Below are the code and all the weights of a small trained network. Each question names an input and a class and asks about switching units off, where a switched-off unit gives its printed mean instead of its output.

import numpy as np


def w(rows, s, z=0):
    codes = np.array(rows[::2]) - 128.0
    scale = np.full(codes.shape[1], s)
    scale[-1] = z or s
    return codes * scale


def f(y):
    return y / 2 * (1 + np.tanh(0.7978845608 * (y + 0.044715 * y**3)))


def log_softmax(a):
    a = a - a.max(-1, keepdims=True)
    return a - np.log(np.exp(a).sum(-1, keepdims=True))


def net(x, mask):
    res = np.array(x, float).reshape(1, 4) / 4 @ E
    y = f(res @ A[0][:, :-1].T + A[0][:, -1])
    res = res + np.where(mask, y, B[0][:, -1]) @ B[0][:, :-1]
    return log_softmax(res[-1] @ U[:, :-1].T + U[:, -1])


A, B = {}, {}
E = w([
[180,111,244,138,184,36,74,147,80,89,121,216],'x0',
[120,188,73,172,158,186,182,109,169,142,2,191],'x1',
[96,37,251,137,93,234,59,72,190,187,98,213],'x2',
[36,196,189,231,89,30,98,64,151,184,142,72],'x3',
],0.0095)
A[0] = w([
[172,82,173,182,186,110,114,118,143,90,71,201,158],'neuron 1',
[93,97,172,166,172,111,120,85,201,135,114,185,230],'neuron 2',
[136,95,214,109,166,146,92,163,176,104,115,149,144],'neuron 3',
[113,151,124,180,146,183,115,141,122,175,172,119,148],'neuron 4',
[220,167,179,135,124,136,113,108,29,126,135,156,142],'neuron 5',
[116,132,202,218,93,185,117,16,185,196,145,146,166],'neuron 6',
[149,83,129,160,109,119,137,101,162,168,108,93,128],'neuron 7',
[181,142,40,131,140,175,192,207,161,137,121,99,180],'neuron 8',
[173,71,135,102,140,91,60,209,74,35,194,125,121],'neuron 9',
[66,190,105,193,162,119,105,111,93,157,121,75,86],'neuron 10',
[141,206,90,165,142,99,174,90,143,195,103,86,108],'neuron 11',
[78,229,125,109,119,49,144,142,132,145,140,123,111],'neuron 12',
[141,77,163,65,140,77,138,195,51,66,174,88,100],'neuron 13',
[57,72,177,118,73,174,87,13,217,255,113,133,150],'neuron 14',
[110,195,115,181,91,112,127,130,58,136,106,38,106],'neuron 15',
[171,194,126,149,116,39,123,143,92,75,228,44,252],'neuron 16',
[108,145,75,85,108,219,158,143,147,140,60,100,140],'neuron 17',
[86,67,197,165,59,163,102,79,160,176,159,156,180],'neuron 18',
[190,115,221,86,155,135,78,167,61,118,124,232,151],'neuron 19',
],0.0086,0.0031)
B[0] = w([
[91,106,170,152,187,132,139,196,157,113,55,185,196],'neuron 1',
[89,173,74,122,179,167,74,143,163,156,63,158,191],'neuron 2',
[97,159,162,151,109,96,89,203,135,200,93,122,187],'neuron 3',
[157,184,85,145,138,198,125,107,82,97,106,147,146],'neuron 4',
[151,142,151,144,174,85,82,164,72,103,122,188,173],'neuron 5',
[91,129,106,180,174,198,85,11,162,180,99,103,223],'neuron 6',
[113,202,67,103,92,142,89,110,141,114,142,120,145],'neuron 7',
[170,103,37,45,119,133,213,177,105,95,134,187,210],'neuron 8',
[172,67,82,47,109,7,81,65,39,205,105,84,214],'neuron 9',
[143,129,164,152,131,125,117,127,205,70,116,102,172],'neuron 10',
[112,175,131,125,121,105,178,112,223,80,134,85,182],'neuron 11',
[134,135,207,175,115,107,143,166,159,58,132,81,182],'neuron 12',
[124,90,72,121,153,77,129,71,37,150,127,80,203],'neuron 13',
[91,126,136,180,23,254,60,48,149,216,169,34,255],'neuron 14',
[99,132,110,159,121,107,126,164,171,58,165,152,182],'neuron 15',
[102,139,128,170,170,110,146,52,55,61,200,54,238],'neuron 16',
[178,91,33,74,60,188,157,174,167,144,141,201,205],'neuron 17',
[82,156,165,189,130,174,69,145,86,187,150,128,228],'neuron 18',
[167,83,187,186,166,119,127,174,107,189,71,181,229],'neuron 19',
],0.0075,0.016)
U = w([
[122,113,191,146,191,96,109,165,123,166,48,193,199],'0',
[84,133,148,158,98,212,68,69,156,206,118,97,170],'1',
[93,165,124,149,136,117,145,72,217,118,49,110,39],'2',
[135,77,161,110,77,134,123,154,137,175,118,133,34],'3',
[136,126,54,77,115,182,205,151,158,122,104,149,203],'4',
[127,149,157,99,93,108,135,99,148,147,146,126,6],'5',
[124,108,116,111,145,51,130,83,42,119,142,77,187],'6',
[95,177,137,162,136,108,158,113,164,8,146,86,123],'7',
],0.011,0.0018)

Each question gives the input, the list of numbers given to net, and the class t.
The units are the neurons (one row each of A and B). Each row of codes is followed by its name. A weight is (code - 128) times the scale printed after its matrix; where a second scale follows, it is the last column's (A, B and U).
mask holds one flag per neuron, in row order. A switched-off neuron (its flag False) gives its mean, the last column of its row in B, instead of its output. The means were averaged over made-up inputs and are rounded, as every weight is.
A unit's drop is (log p(t) with every unit on - log p(t) with that unit switched off) / (log p(t) with every unit on - log p(t) with every unit switched off).
The circuit of an input: a set's keep is (log p(t) with only the set's units on - log p(t) with every unit switched off) / (log p(t) with every unit on - log p(t) with every unit switched off). Starting from the 12 units with the biggest drops (on a tie, the unit counted first), units are removed one at a time, each time the one whose removal leaves the highest keep (on an exact tie, the one counted first), for as long as the keep stays at least 0.8.
units of the circuit, in order: the units of the circuit, biggest drop first
unit that matters most: the unit with the biggest drop
top k neurons: the k neurons with the biggest drops, biggest first
drop of u: that unit's drop, to one decimal
input [-4,8,5,-5], class 4: top 2 neurons -> neuron 17; neuron 8
input [3,-7,3,-1], class 6: units of the circuit, in order -> neuron 9
input [-7,-8,1,-1], class 6: top 2 neurons -> neuron 6; neuron 2
input [4,-1,-7,4], class 7: top 4 neurons -> neuron 12; neuron 15; neuron 10; neuron 11
input [2,-1,0,-2], class 0: top 2 neurons -> neuron 16; neuron 14
input [-8,-7,-6,-8], class 6: top 3 neurons -> neuron 9; neuron 13; neuron 16
input [6,1,8,-4], class 0: top 2 neurons -> neuron 19; neuron 1
input [-3,-6,-8,4], class 7: top 2 neurons -> neuron 15; neuron 12
input [-5,-6,0,-5], class 6: top 2 neurons -> neuron 9; neuron 13
input [-7,-5,-2,0], class 7: top 2 neurons -> neuron 9; neuron 16
input [4,-3,0,5], class 6: top 2 neurons -> neuron 14; neuron 16
input [5,-7,3,-4], class 0: drop of neuron 19 -> 1.5
input [-8,8,4,-4], class 4: drop of neuron 17 -> 0.2
input [0,3,-1,3], class 2: unit that matters most -> neuron 16
input [6,-1,-2,3], class 6: drop of neuron 16 -> 0.7
